Here is a tiny trained network, its code and every weight. The questions are about switching its units off for an input and a target symbol, where a switched-off unit gives its printed mean instead of its output.

import numpy as np


def w(rows, s, z=0):
    codes = np.array(rows[::2]) - 128.0
    scale = np.full(codes.shape[1], s)
    scale[-1] = z or s
    return codes * scale


def norm(h):
    return h / np.sqrt((h * h).mean(-1, keepdims=True) + 1e-5)


def f(y):
    return np.maximum(y, 0)


def softmax(a):
    e = np.exp(a - a.max(-1, keepdims=True))
    return e / e.sum(-1, keepdims=True)


def log_softmax(a):
    a = a - a.max(-1, keepdims=True)
    return a - np.log(np.exp(a).sum(-1, keepdims=True))


def net(x, mask):
    ids = ['ΓΘΛΠΨαβεζηστφω'.index(c) for c in x.split()]
    T = len(ids)
    res = E[ids] + P[:T]
    u = 0
    for l in range(3):
        r = norm(res)
        for j in range(2):
            rows = slice(3 * j, 3 * j + 3)
            q, k, v = (r @ M[l][rows].T for M in (Q, K, V))
            z = softmax(np.where(np.tri(T) > 0, q @ k.T / 3**0.5, -1e9)) @ v
            o = O[l][rows]
            res = res + np.where(mask[u + j], z, o[:, -1]) @ o[:, :-1]
        u += 2
        y = f(norm(res) @ A[l][:, :-1].T + A[l][:, -1])
        res = res + np.where(mask[u : u + 8], y, B[l][:, -1]) @ B[l][:, :-1]
        u += 8
    return log_softmax(norm(res)[-1] @ U[:, :-1].T + U[:, -1])


Q, K, V, O, A, B = {}, {}, {}, {}, {}, {}
E = w([
[97,136,55,69,179],'Γ',
[78,76,217,103,207],'Θ',
[35,93,108,58,125],'Λ',
[85,56,183,67,123],'Π',
[124,196,187,36,59],'Ψ',
[159,218,137,180,120],'α',
[46,138,165,203,90],'β',
[118,82,248,158,63],'ε',
[233,145,213,61,78],'ζ',
[79,199,80,114,109],'η',
[184,151,181,110,198],'σ',
[133,156,117,132,174],'τ',
[168,154,211,243,83],'φ',
[164,101,223,128,188],'ω',
],0.018)
P = w([
[168,123,4,146,210],'0',
[121,145,166,126,142],'1',
[118,141,158,142,124],'2',
[114,139,151,146,126],'3',
[117,136,146,150,122],'4',
[115,135,153,148,123],'5',
[117,141,151,143,118],'6',
[118,135,149,148,119],'7',
[117,141,145,147,118],'8',
[117,136,147,154,114],'9',
[119,130,143,149,111],'10',
[120,139,146,147,113],'11',
[120,136,146,153,110],'12',
[117,136,147,147,114],'13',
],0.011)
Q[0] = w([
[154,75,81,148,164],'L0H0',
[100,118,157,127,167],'L0H0',
[250,94,154,126,193],'L0H0',
[127,113,168,101,116],'L0H1',
[100,123,169,149,70],'L0H1',
[123,180,189,79,112],'L0H1',
],0.025)
K[0] = w([
[117,155,155,178,134],'L0H0',
[76,148,138,107,160],'L0H0',
[145,52,121,255,208],'L0H0',
[149,91,123,138,121],'L0H1',
[141,85,105,163,85],'L0H1',
[142,63,90,153,171],'L0H1',
],0.026)
V[0] = w([
[105,114,149,196,133],'L0H0',
[73,139,148,185,147],'L0H0',
[126,122,139,147,132],'L0H0',
[166,87,113,115,130],'L0H1',
[161,110,109,127,118],'L0H1',
[3,233,177,155,126],'L0H1',
],0.006)
O[0] = w([
[112,150,198,82,194,4],'L0H0',
[130,134,188,91,201,67],'L0H0',
[120,139,152,106,154,95],'L0H0',
[152,110,99,134,81,94],'L0H1',
[149,118,109,129,104,93],'L0H1',
[61,185,213,113,254,230],'L0H1',
],0.0051,0.0024)
A[0] = w([
[66,54,209,137,51,190],'L0N0',
[181,54,177,119,64,110],'L0N1',
[45,170,59,182,98,135],'L0N2',
[110,182,163,228,66,122],'L0N3',
[21,67,53,149,163,250],'L0N4',
[223,116,191,161,157,255],'L0N5',
[184,1,132,142,196,129],'L0N6',
[163,137,90,189,233,144],'L0N7',
],0.013,0.0039)
B[0] = w([
[128,120,210,35,143,255],'L0N0',
[138,115,85,59,144,198],'L0N1',
[152,182,157,146,182,186],'L0N2',
[159,143,209,114,124,212],'L0N3',
[98,107,104,123,252,204],'L0N4',
[194,135,188,115,203,221],'L0N5',
[150,50,132,139,110,151],'L0N6',
[148,129,128,234,110,176],'L0N7',
],0.022,0.009)
Q[1] = w([
[77,67,137,158,133],'L1H0',
[74,233,220,115,247],'L1H0',
[174,110,114,129,122],'L1H0',
[43,84,225,127,112],'L1H1',
[168,150,151,211,160],'L1H1',
[3,211,77,130,113],'L1H1',
],0.023)
K[1] = w([
[72,88,129,172,114],'L1H0',
[220,117,85,141,1],'L1H0',
[126,148,131,132,174],'L1H0',
[130,153,112,15,112],'L1H1',
[210,55,97,126,158],'L1H1',
[81,96,241,99,154],'L1H1',
],0.023)
V[1] = w([
[105,49,253,144,154],'L1H0',
[131,19,95,175,100],'L1H0',
[190,37,117,122,55],'L1H0',
[131,85,60,134,134],'L1H1',
[152,145,105,90,118],'L1H1',
[125,98,105,145,126],'L1H1',
],0.014)
O[1] = w([
[131,182,236,148,253,88],'L1H0',
[185,114,80,140,228,2],'L1H0',
[189,125,140,22,204,102],'L1H0',
[168,108,113,96,188,87],'L1H1',
[139,110,134,89,70,159],'L1H1',
[139,121,106,126,170,94],'L1H1',
],0.011,0.015)
A[1] = w([
[82,52,150,146,81,43],'L1N0',
[84,109,54,150,129,64],'L1N1',
[58,17,205,162,139,201],'L1N2',
[118,232,150,28,116,199],'L1N3',
[71,23,79,121,169,2],'L1N4',
[189,155,30,49,27,51],'L1N5',
[194,28,177,230,121,55],'L1N6',
[6,216,64,50,198,158],'L1N7',
],0.014,0.00099)
B[1] = w([
[107,117,153,73,82,171],'L1N0',
[143,169,95,95,82,140],'L1N1',
[64,123,208,99,153,191],'L1N2',
[166,253,124,102,88,252],'L1N3',
[113,105,49,56,90,147],'L1N4',
[240,138,111,13,61,185],'L1N5',
[153,109,154,59,11,164],'L1N6',
[198,213,221,74,141,172],'L1N7',
],0.018,0.012)
Q[2] = w([
[117,192,186,108,112],'L2H0',
[218,136,128,88,115],'L2H0',
[63,84,101,130,111],'L2H0',
[61,42,3,203,154],'L2H1',
[137,61,55,173,131],'L2H1',
[136,140,174,66,99],'L2H1',
],0.026)
K[2] = w([
[141,120,134,77,15],'L2H0',
[214,142,172,101,119],'L2H0',
[91,106,91,113,167],'L2H0',
[119,206,253,102,172],'L2H1',
[83,207,177,89,112],'L2H1',
[149,122,53,106,89],'L2H1',
],0.023)
V[2] = w([
[89,176,68,158,184],'L2H0',
[95,119,81,188,126],'L2H0',
[40,58,98,137,167],'L2H0',
[53,35,90,102,189],'L2H1',
[25,204,147,47,115],'L2H1',
[124,200,6,169,130],'L2H1',
],0.019)
O[2] = w([
[146,159,228,105,140,46],'L2H0',
[109,185,192,58,140,36],'L2H0',
[81,184,208,94,53,5],'L2H0',
[27,51,121,60,179,78],'L2H1',
[139,238,172,5,204,109],'L2H1',
[129,194,15,223,198,137],'L2H1',
],0.012,0.024)
A[2] = w([
[114,61,206,191,164,186],'L2N0',
[128,72,3,74,109,253],'L2N1',
[46,147,149,123,20,86],'L2N2',
[182,189,145,168,124,93],'L2N3',
[76,171,43,169,92,65],'L2N4',
[68,33,170,208,108,200],'L2N5',
[56,191,47,86,131,18],'L2N6',
[81,67,226,101,135,162],'L2N7',
],0.017,0.0022)
B[2] = w([
[52,56,171,184,170,198],'L2N0',
[59,100,4,97,95,254],'L2N1',
[13,83,184,163,150,203],'L2N2',
[150,159,56,147,111,219],'L2N3',
[29,170,125,142,108,178],'L2N4',
[83,235,142,54,73,177],'L2N5',
[83,220,36,72,135,171],'L2N6',
[145,172,33,169,91,187],'L2N7',
],0.019,0.0094)
U = w([
[77,150,22,148,219,69],'Γ',
[38,26,162,84,122,127],'Θ',
[85,158,131,42,214,112],'Λ',
[80,70,125,18,148,45],'Π',
[112,204,101,87,15,253],'Ψ',
[201,159,135,228,76,15],'α',
[102,195,230,149,154,188],'β',
[157,96,227,46,114,77],'ε',
[252,92,56,83,162,162],'ζ',
[153,226,94,191,165,66],'η',
[175,32,143,180,81,60],'σ',
[76,72,71,244,87,138],'τ',
[201,108,222,158,85,97],'φ',
[164,5,173,126,100,106],'ω',
],0.015,0.0046)

Each question gives the input, a string of symbols that net reads in full, and the target symbol t.
The units are the heads (3 rows each of Q, K, V and O) and the neurons (one row each of A and B). Each row of codes is followed by its name. A weight is (code - 128) times the scale printed after its matrix; where a second scale follows, it is the last column's (O, A, B and U).
mask holds one flag per unit, layer by layer, with each layer's heads first. A switched-off unit (its flag False) gives its mean, the last column of its rows in O or B, instead of its output. The means were averaged over made-up inputs and are rounded, as every weight is.
A unit's drop is (log p(t) with every unit on - log p(t) with that unit switched off) / (log p(t) with every unit on - log p(t) with every unit switched off).
The circuit of an input: a set's keep is (log p(t) with only the set's units on - log p(t) with every unit switched off) / (log p(t) with every unit on - log p(t) with every unit switched off). Starting from the 12 units with the biggest drops (on a tie, the unit counted first), units are removed one at a time, each time the one whose removal leaves the highest keep (on an exact tie, the one counted first), for as long as the keep stays at least 0.8.
circuit, biggest first: the units of the circuit, biggest drop first
k most important neurons: the k neurons with the biggest drops, biggest first
k most important neurons of layer l: the k neurons of layer l with the biggest drops, biggest first
input τ η Ψ α Ψ Ψ ω β Ψ Γ τ τ, target τ: circuit, biggest first : [L0N7; L1N3]
input τ φ η Γ, target τ: circuit, biggest first : [L0N7; L0N0; L1N3]
input Ψ Θ ζ ζ ζ, target ζ: circuit, biggest first : [L0N5]
input Λ β η ω β Γ, target Λ: circuit, biggest first : [L2H1; L0N4]
input η τ β Ψ Ψ Ψ η, target η: circuit, biggest first : [L1H0; L0N2]
input η Ψ φ β Ψ Π Ψ τ ζ Ψ τ Γ, target η: circuit, biggest first : [L1H0; L2N1]
input ζ τ φ, target ζ: circuit, biggest first : [L1H0; L0H1; L0N0]
input ζ Ψ Π ζ Λ Ψ ζ Ψ Ψ Ψ Γ τ Γ τ, target ζ: circuit, biggest first : [L0H1; L1H0; L2N2]
input Ψ α Ψ Ψ Γ Γ, target Γ: 3 most important neurons : [L1N7; L0N0; L0N4]
input β Θ ω ζ ω ε τ, target β: circuit, biggest first : [L1H0; L2N1]
input Γ Γ α α Ψ ζ ζ Π Ψ ζ τ τ, target Γ: circuit, biggest first : [L2H1; L0N0; L0N4; L1N5]
input Λ β τ Γ Ψ Ψ ζ Θ Ψ α Λ Ψ ε Ψ, target Λ: circuit, biggest first : [L2H1; L1H0; L0N4]
input ζ Λ β Ψ ω, target ζ: 3 most important neurons : [L0N5; L0N1; L0N0]
input ζ τ Ψ η ζ Θ Λ Ψ τ, target ζ: circuit, biggest first : [L2N2; L2N4]
input ε ζ Ψ Ψ ε ζ ω φ ε ζ ω Ψ, target ε: 3 most important neurons : [L0N5; L0N6; L2N1]
input Λ Γ ζ Ψ Ψ Ψ ε, target Λ: most important neuron of layer 2 : [L2N7]
input α Λ ζ Ψ β ζ Ψ Γ Ψ Ψ ω ε Ψ, target α: circuit, biggest first : [L2H1; L1H0; L0N0; L0N7]
input Γ ζ τ ζ β τ ζ ω Ψ ζ α Λ, target Γ: 2 most important neurons of layer 0 : [L0N0; L0N7]
input Γ τ α Ψ Π η, target Γ: 2 most important neurons : [L0N0; L1N3]
input ε β Θ Θ Π Ψ, target ε: circuit, biggest first : [L2H1]
input Ψ Ψ Ψ τ ζ ζ ζ Θ φ Ψ Ψ β, target β: 2 most important neurons of layer 2 : [L2N1; L2N2]
input Ψ ζ ω Ψ ε Ψ Λ Ψ α τ Λ β Λ, target Λ: 2 most important neurons of layer 0 : [L0N4; L0N2]
input η Π η α ζ Ψ ζ, target η: 2 most important neurons : [L0N0; L0N5]
input Θ ζ Π, target Θ: 2 most important neurons : [L0N6; L0N4]
input φ Ψ Ψ Ψ Ψ Λ Γ Π Θ φ, target φ: 2 most important neurons of layer 0 : [L0N0; L0N7]
input ζ τ ε σ α ε β, target ζ: 2 most important neurons : [L0N0; L0N4]
input ω Ψ Θ τ ζ Ψ Π ε ζ β ζ, target ζ: 3 most important neurons : [L0N1; L2N2; L1N2]
